Each row is followed by the grade that its hidden value falls in (each part has its own value, ranges and names):
[-179   60  -24 -122 -199   36   69  -48   -4   51  -72 -203 -195  116
 -126  157  407 -114 -121 -269 -122 -330  -85  -77  155  114 -137   51
  220  272  111  -80   56 -109   36  214   81 -313 -236   90  -84  212
 -191 -125   -9   82  -99  -41  -87   27 -136  -31]
<78>
[  45  -14  -97   50   22 -113  173  -20 -130  181  153   74 -125  164
   36   26  105  -81  -95 -297   69  -43  232 -199  257   48   59  272
 -190   38   43 -156 -319  148  -73  160   -3   17  -49 -203  292 -113
  -84 -165    1   81   67 -250 -136  -38   31  241]
<59>
[-166  137   25  -52 -136   23  -10 -149 -134  -35 -209 -153 -116   77
 -101   67  255  176   14 -132 -155 -134  220   99   12   27   73  -90
   68   49 -149  -10 -126  -66  -30  -46  150 -339 -285   32   -1  -14
    0   16  121 -109 -140   96  211   -6  -62  -23]
<76>
[ 251   30   -4  -66  102 -317  133  262 -177  -96   25  371   38  -49
   -8  -94   94  200  141 -207  236  -62  -25  -24  215  290  124  102
 -211  -35   94  168 -198  -65 -156    1   13   65  195 -218  318  -76
   87  -29    1 -122  -10  -42  233   45  195  -73]
<75>
[ 196 -221  -88  -65  142 -157  284  -35   18  -75  159   -8   85   -5
  -95    3  -20    4 -185 -269  249  -86 -329 -180  122  -77  -57  219
  240   23  107 -145   84 -145  -15  -14  -52    5  197  -32   50  266
   43   87   42   48 -226  -92 -261   14 -119  -51]
<75>
[ 380   58 -236  149  134 -245   12   60 -121    3  -69  136 -105 -407
  -55  265 -287  242  142 -300  204  -59 -321   37    9  294   17  270
  -83   50   51   52  229 -283   50   94   13   72  257  -66   23   36
  166   26 -109  156  111  242   78  329  138  211]
<61>
[ -68  -95  -72 -240   30  -90   40   65  133 -220   59   84  240   15
 -121  -77  336  -35  -83  -35  117  -67 -261  -76  155  -39   37  -76
  194   94  149   -8  -75 -171   -8   84  -30   16  -80 -164  135  -55
 -107  293  267   97 -161  -60  193   -2   35 -105]
<55>
[-117  283  -76   89 -120  -30   45  -59  103 -329  177  -24  -78   92
 -375  133  -16   31 -220 -209 -226  367  487  167 -257 -271  114  179
  -97  -88  114  112 -150  255 -150    2   74  -46  106   39   85 -203
 -110  187  282 -392  -87  143  122  -13  -61 -173]
<55>
[ -34   98   37   21  -36  -69  -37  -66   97  100  176  139   -9 -224
   10   -4    4  -39  -44  -72 -364   10  347  101 -346    9  -39   47
   43 -232  266  151   26 -186  123  -89    1  -60  -28  147 -139 -233
 -103    3  -82 -153 -213  168  459  -77 -113  -44]
<72>
[ 259 -185 -110  -16   86 -269   91  195  106 -154  199  120  111 -167
 -204  -71  -37  140   30 -145  133   62 -437  -41  328   14   56  -49
 -177  -81   96   21  -26  -64  -98   36  -65   88  289  -84  314  -74
  -32  107   33   99  -14   81    4  218  111  -52]
<72>
[ 422   69 -271   51  111    0   67  -38   42   86  238  118  -86  119
    1   73 -277  -33   26 -236  247    6 -112 -252   28  -86  108  213
 -100  -17  352   28 -281  139  -25  -34  222  128  272 -122  291   43
 -113 -122 -167 -103   41  -34 -362   43 -227  154]
<65>
[  29   89 -208  -83   38  -36  376 -138 -509  253 -254  202 -129  334
  280 -195  -74 -148  120 -117  200 -198  233   67   61  471  -28  245
 -294  146  219   -8  -69 -264 -104  124  329  -24 -185 -213  212  242
  115   -2  -57   58   -3 -219  -38 -235  187  235]
<61>
[  51 -247 -107 -144  -60 -142  225  306 -194  -85  124  360  242  284
   48 -153  131 -157   22 -168  -36    6   16   42  135  129   39  243
 -306   96  275  186 -130  161 -235  193  -43  260   59 -302  197   36
  -47 -114  -29  119  147 -328 -130 -164  149  -14]
<55>
[ 231 -113 -143   59   60   37  147 -207  -41  183  129 -162 -156   71
   28   68 -212  -57   10 -261  -60 -149 -257  -61 -294 -127 -168  181
  183   43  264  -38  275 -207  121  -63  225 -195  152  271 -173  446
   10 -193 -404   46 -128   66 -543  -48 -348  158]
<61>
[-123 -207 -303 -221  -10   50   82 -169 -146   13  137   12   90  208
  -42 -185  146 -167 -105 -109    7  -10   -3  -37  341  -80  -52    2
 -135   70  111 -196  -81  -61 -161  144  171  -12 -188 -124  209  -15
 -132  105   71  244   64 -241 -292 -109  182  181]
<71>
[  52  -21 -277   18  -44  -50  -28  113  -66 -185   74  224   88  -83
 -102   28   31    3  117  -36 -124  122 -142  199  107  159   15   64
 -406   97  255  178  124  -71 -102  205   95  205  173 -144  282 -124
  -90   98  -36  202  331   63   93  171  307   52]
<69>
[ 113 -232  -66  -27    4  -52  138  155  152   86  290  -11  -81    6
 -103 -118 -185   -1   13 -212   50 -166 -392 -153  281 -194 -143  -45
    0  -74  190  -44  139  102  -34  -42    6 -116  167  -64   -8  238
  -90 -155 -293   38  -56 -111 -395    9 -191   23]
<58>
[ -50 -166 -144 -140  -65   13   -2    2   37   56   18   21  -23 -166
  -48   76   22   49  -46    2  -92 -122 -123   47  221   41   65 -100
   -9 -107   44  -94   63 -121  166  -51   15  -50 -175  -12   40 -126
  -30   95   99   55  -78   69  330   30  -40    5]
<65>
[-181 -116  155 -184  -76   -7   71   36   15  -11   99  -21  -31  165
  -79 -128  384  -28 -112 -241 -105 -192  -76 -133  162 -100  -24  -45
  187    1   99   43  -90   26 -141  197  -79 -239 -129    6  -32  120
 -188 -143  -21   50 -181 -206   14 -117 -187 -115]
<75>
[ 130   41 -119  109 -116  -79  -17  173 -139  -24 -111  133  -29  -79
  -43  226   16   74   92 -328  -19  -99 -137   41  112  240   37  267
 -182  209  119  208  -13   78 -156  344  -74   89   46 -225    9    9
  -48 -201  -65  207  228  -12   14  223   90  110]
<69>
[ -24   32  -51   37  -35  -57   -1    4  105  -51  200  166   32  -75
  -64   45  -35  -42  -28  -50 -284  192  387  122 -191  -92   93   61
 -123 -191  188  103  -88   70   49  -34   -7   82  -17  -22   55 -297
  -69   61   91 -153  -37   56  328  -68  -34   -6]
<59>
[-186    1  188   45  -50 -118  130   56  191   -6  214   78  -94   26
 -112  -94  251  -91  -36   25 -307  172  314  120   56  -63   19 -186
 -153 -209  190   57 -114   14   89   71  -78 -112  -76   72  205 -287
 -140   56  154 -221 -184   10  464  -67  -24 -128]
<69>
[  38 -126 -223  -47   39  120   41 -121  -66 -100   30   72   -9  -53
  -40   52  -93   67   71   16   12   10 -120  149  122  -56  -59  -74
  -37  -12  174    6  238 -139   75  -79  195  -18   48  -50   55  108
   57  119  -42  -50   56   34  -41   46   49    0]
<76>
[-286 -245  -69 -244 -184  199   76   34  -77  -76 -164  -86    8   80
  -97   41  202   79 -152  -59  126 -274 -303   28  558  -81  -15 -145
  140  130  -56  -97   47   65   -7   78  -25 -201 -331 -255  -76  144
  -16   70  230   24 -125 -189   97   -9  -38 -147]
<72>
[ -86  -18  -31  -63 -100  -43   -2   96  146 -217   80   38  273  -84
 -113   63  176   34 -140  -94 -221  -86 -110   35 -345 -121   13  180
  207   69  143  153   96  -67   33  -81  -88   48   55  -52 -141    8
  -86  142   38   59 -120   95  217  -30 -146 -177]
<65>
[-216  -73    8   -1  -31  -39  -18  120  113 -315  163  117  127  -82
 -200   52  261  139 -103  -49 -147  151   38   98   87 -208   92   21
  -59  -36  -18   60   32  128  -36   56 -162   56   55 -185  144 -216
  -50  174  200   -4   81  -39  329   49  105 -134]
<59>
[ 133    7  -90   -2  -73   63   -7   50 -120 -219 -119  156   67   74
  -50  110   40  149  176  -98   67    3   -3  188   92   19   41  -41
  -66  145  169  248  -43   82 -102  -13  168  -15   14 -180   45   82
   77  -60   35 -230   49   14  -30   72   46 -145]
<59>
[  28   -2   72  -31   82 -268    2  203  -94  -73  158  315   46  -26
  -37  -26  347   -1   79 -265  -31   70  123  -18  101  132   -6  122
 -121   32  159  173 -147  -60 -125  317 -130   34   84 -171  164 -210
  -69  -75  -17   75   85 -157  151   54  225  115]
<76>
[-257 -181  -70 -503  -72   -1  -35  178    5 -233  -11  106  151    4
 -124 -124  455   71  -78  -90  109 -375 -361  -91  356   16  -13 -151
  320  119   23  -32  124 -154  -62   23    7 -167 -225 -173  -62  145
  -88  169  123  127 -108 -178  184 -116   28 -205]
<72>
[ -60  114  -84 -101    4   55   49  -34  128  123  123  120 -148   -5
   18   20 -127 -150  -34   27   -6   23  202   44 -125  -71    4  -59
   60 -148  359   33  -49  -98  270  -64  155 -100 -153  -22  -37 -145
  -53  155   93 -312 -257   34  320 -163 -178   54]
<69>
[ -18 -418  -54  -82   31  144  233  -59  -39   42    7    4   26   41
   47  146   73  -50 -165  -51  225 -121 -329  -32  440 -116  -73   10
  200   64  136 -152  116  -46  203   77  -96  -15 -115 -171  -22  185
   80   14  159  -18 -177 -232  -51    7 -119  -54]
<72>
[ -24   97   42  171   11  -10   46   72  131   -5  193  116   33  -31
  -54   51 -246   38 -127 -143  -43  202  158   56 -373 -351   39  218
   16 -154  233  200 -101  167   75  -41 -109   17  105 -156 -154 -167
    6   72   38 -290 -227   31  188  -84 -228   28]
<71>
[-116 -223   -3 -101  -54   75  270   97   -5 -111 -159  127  184   65
   73   21  292  -72  -43  140  144 -200 -357   81  331  183  -45  -58
   53  201  239   52  110 -181  156   98  -66   88  -95 -292  155  146
   11  190  233   51 -112 -137  343   25   52 -234]
<72>
[ 195   97  -35   21   -9 -160  -27   75  -22 -110  -62   47  -33  -32
 -112   13  178  197  219 -112   -7  -51 -211   79   42  157   79 -126
 -140   78  106  170  -74 -159  -49   18  164 -125  103   58  255   -8
  -23  -22  -59  -35    5  213  114  175   44  -50]
<71>
[  26   98   11 -153  -34 -204   36  107  110 -226   53  -37  -48   17
 -292  -35  277  100  -36 -182   19  -20 -200  -50  135   42  118 -110
   24   10   56   50 -148  -90 -104  108   54 -182   67   68  255  -37
 -142  146  174  -40 -151  122  174  101  -36 -149]
<75>
[ -92 -116  -74 -342   22 -149  187  103   52 -191  -80   55  129   41
 -105 -167  293   30   -1   40  151 -223 -342  -11  217  158   47 -177
  167   58   60  -88  105 -318   38  -64   80  -95 -145  -64  166  140
    7  350  249   61 -222    0  296  -87   39 -190]
<78>
[-334  -72   55  -88 -138  191  141 -155 -122   26 -273 -170   20   98
   46   11  440   -8 -124  -36   16 -378 -303   51  178   68 -194  -44
  273  307   81  -18  181 -299   83  153   18 -292 -294  -93 -138  294
  -50   67   68  137 -218  -87  146    1  -47 -121]
<65>
[-241   57  -45 -176 -216   24   28   53   76 -104 -229  -98  103   71
  -84   49  339  -88  -24   40 -133 -202 -162   91   32  155   44 -117
   86  230   97   56  -45 -170   90  157   48 -131 -330 -129   24  -21
 -135  230  273  160 -124   59  375   19  -24  -62]
<61>
[-405 -231  313  -50 -108  -67  192  146 -188   29 -280  -10   43  -66
   67  -27  547  114  -34 -134  -39 -392 -301  144  254  179 -243  -28
  243  244  -95   61  333 -310   62  257 -292 -326 -296 -162 -298  247
  115  -48   30  191 -223 -176  363    7  115 -122]
<61>
[  30  -52   13 -199   77 -117   -2   52    2 -337  -19  224  217  -53
  -94   57  601   75   15  -63  217  -56 -133  -13  341  133   16 -113
  199  199  142   80 -125 -228  -18  129  -15   14  -12 -192  252  -99
  -28  186  301  -63  -79  -74  286  135  230 -229]
<72>
[ -24  200 -174  -75   28 -167   87    9  -78 -134 -134  -54  -65  -18
 -193   83  144   84  -76 -184  291  -42 -264   11   84  123   16  110
   26  230   29  -58  -30 -279   29  157  119 -159  -21 -114  165    6
   29  332  249   35 -129  121  110  139  152  104]
<71>
[  -9 -159   95 -193   -6 -157  147  222  -57  -92  -89  199  161   56
   26  -65  323  -25   86 -161  138 -234 -199  -20  229  187  -72  -25
  182  170  150  125    8 -145  -59  178 -100  -56 -128 -248  -57  149
   25   -3   85   59 -145 -203  107  -33   61  -94]
<58>
[-112 -151  -78  156  -76   96  142 -176 -264   94 -164   44  101   45
  160   59   87  -46    2  -77 -242  -31  111  174  -15  154  -26  216
 -198  112   68   67   83  -99  -63  253  -59  103 -144 -165   18   22
    6  -70   -7  325  142 -111  131   30  119  148]
<58>
[-319 -251   48  -82   25  -21   42  -26   34  -96   -3   40  276 -185
    8  -96  435   65 -119   38  -29 -149 -270   52  216  -70 -137  -80
  193   94  -26  -74  203 -311   84   86 -219  -55 -179 -203  -44  -74
   -4  256  163  275 -134  -99  375   37  193  -55]
<69>
[  53  158 -149 -104 -101 -141  107  115 -221   24 -103  126   -3  328
    2 -122   98 -111  131 -163  -32  -16  117   38  -29  264  144  113
 -367  150  187  163 -350    8 -197  235  222   -8  -96 -174  313  -54
 -108  -10   29  112   86  -76  -21  -78  100  194]
<58>
[ 134   84  -72  103 -102 -195   69  167  -15  -78   28  -28 -122  -57
 -200   66  113  171  101 -202 -109 -101 -235   74   96  167  -19   37
 -249  113   67   95   68  -57  -60    2  107 -124  217   80  236   72
  -57 -100 -177   16   94  210  -34  212   62  -67]
<78>
[ 169 -184 -128   80  -21   73  336  -71 -243  413   62  142  -53  357
  285  -36 -132 -319  -59 -251  100 -139  124 -187  235  140  -41  348
 -229   84  363  -21 -308  161  -86  269   30  158  -89 -279  155  131
 -107 -355 -148  128   15 -410 -358 -141 -129  260]
<65>
[   4 -145 -116  -87   79  -53  400   -9 -245  178   24  248    5  299
  206 -239  -92 -231    6 -126  138  -92  135  -67  169  208  -24  226
 -196   -8  261  -36  -59  -43 -133  177   60  131  -80 -292  181  178
    9  -11  -15  126  -11 -375  -87 -252   61  159]
<58>
[-142  -89  -69   27 -198  124  113  -90   53  -27   22 -142  -79   33
 -175  267  -19 -185 -268 -201 -225   81   55  128  -14 -123  -60  165
   93   55  209   20   83   77   62  272  -83  -66 -133   41 -210   31
 -119    6  200  -34 -146   -9   13   42 -186  -39]
<72>
[ 200    0 -169  133  -70   18  111 -155  -59  270    9 -101 -174 -108
   69  200 -130  -59  -21 -148 -191 -197 -116    2 -146  192  -69  202
  -69   36  239  -18  120 -231  213  -18  156  -65   77  194   24  130
  -68 -174 -269  108  -31  189  -34  108 -194  125]
<75>
[ -14   56 -135   40  -18   28  -47  -27  175   43  273  110  147  -67
  -21   18 -102 -108 -177  -44 -135  128  148  -50 -237 -247   57  168
  -45 -122  291   78 -227   63  105  -39  -22  131   42 -154   48 -330
 -173  136   52  -48 -114   25  205  -48 -132   99]
<72>
[ -79 -183   64  187   22   32  170 -177 -174  156  -10  -46  -69  -43
   82  158   35   24 -127 -286 -113  -59   86   22  -23  -69 -120  291
  121   22   -6  -49  164  -59   30  192 -183  -87  -71  -48 -217  132
   74 -177  -74  130  -72 -146  -45   15  -89  147]
<58>
[-128  300  -67   45 -178   43 -148  -86  -72 -122   -5   26 -132   44
 -167  192  328   38  -24 -114 -298  140  424  188  -82   37   96   20
 -216   75  136  171 -252   45  -22  134  176 -130  -87   49  206 -329
 -170  -13  122 -198   81  153  310   94   91  -27]
<65>
[ 284  -55 -199   55  169  -82  109   23 -149   -7   44  229  -82 -149
   14  146  -49  113   74  -86  367   20 -285   42  314  158  -41   78
 -162   76  246   21   49 -230  157   37  126   64  247 -150  297  -10
  127   66  -23 -117   37   38   25  215  200   76]
<72>
[ -31  348  -31  137   36 -114  129 -204  112  107   78 -140 -262  -51
 -142  116 -267   36 -212 -201  -56  155  410  -23 -444 -161  143  229
   89 -230   26 -102 -167  -47  159 -119   71 -195  -61  124  -31 -188
    8  229  214 -308 -378  234  335  -96 -294  132]
<69>
[-219  162  -61 -190 -173  -44   94  184 -142  -44 -297   88   20   53
   -1   13  449  -32   28    4  136 -354 -237  108  232  401 -103  -35
  -25  385  187  110    2 -320  103  155  125 -168 -233 -252  108   48
  -48  184  145   38  -89    5  382   52  224  -82]
<55>
[ -92  -84  -58  -18 -234  183   31   -8 -279   82 -217  -18 -117   78
   43  101  -28  219   90  -74 -147 -236  114  263  102    4  -24  -52
  -94   48  -30   98   86   90   35 -236  203 -264 -244  -33 -179  160
  149 -235 -141 -268  -50   31   34  -81  -85 -110]
<78>
[ -46  -66   -3   68    9   54  -94   88  -51   17   81  284  -21 -228
   18  118  -43  138   15  -50    5  114   96  171  165  -93    8  -14
 -128 -140  178  189  -16   42  102   76 -110   27  -21 -222  -47 -308
   51  -15   51 -214  -23  -20  422   81   96   17]
<65>
[ 169 -242  -21   46   72 -161   79   32 -228  -94   60  246  135   90
   12  -26  285  124  107 -232    3  109  103    5  384  102  142   81
 -280    8  -22   58 -258  116 -293  229  -97  165   39 -190  370 -151
    8 -197   66  142  202 -212  -23   96  240   35]
<78>
[ -38 -288 -194 -137  -78   91   -5   42   49  -49   57 -105   -4 -108
 -145   50 -184  157  -49 -133  -30 -175 -435   28  166 -228  -17  -45
  119  -47  -27  -86  309   26   29 -108   21 -128  -53  -13 -197  217
   31   15  -90  114  -34   25 -151   11 -179  -12]
<69>
[  -5  -91   19   88  -33   41    1  -74   42 -165   75  -87    5   32
 -132  156  323   49  -15 -204 -154   -8 -209   33  -16 -137  -78   49
  118  178  140   94  141  -44  -28  196  -15 -105  109   86   18  160
 -100 -117  -86   94   52   11 -168  145  -86  -72]
<69>
[  52  -56 -315 -127  -31  -70   -7   90    5 -187   62  -96  -89  -87
 -289   63 -144  190   14 -159   -9  -60 -445   31  104  -49   64   19
 -110   12  -42  -75  256  -65  -35  -42  166  -94  163   32  124  152
  -16  169  -81  188  150  169 -163  137   -5   78]
<76>
[  36  -57    5  206 -139  299    0 -263 -153  281 -125  -66  -71  164
  215  136  -41    7   61 -148 -203 -137  199   28  -51  -97   13   79
  -23   41  162  134 -186  168  -17   72   78  -90 -231  -73 -126   70
  -66 -400 -179  -31  -21  -91  -87  -26 -297  102]
<71>
[-184 -418  180  -79  -44   66  135  139   57  -58   17  116  135 -115
   17   41  289    2 -109  -57  -20 -171 -361   37  381  -49 -117  -75
  218   17  144   81  229  -57   76  234 -338  -16  -95 -189 -165  110
  -20  -49   96  105 -149 -228  289   44  -56 -217]
<75>
[ 488   -7 -248  123  123 -148   35 -149 -179   -8   -8  164    3 -156
   -3  190  -59   62  174 -172  154  104  -42  115  141  260  -33   70
 -173   94  263   79  -69 -286   17   47  226   89  195   41  257  -64
   88  -44  -30  -84   40  184 -127  285  218   97]
<65>
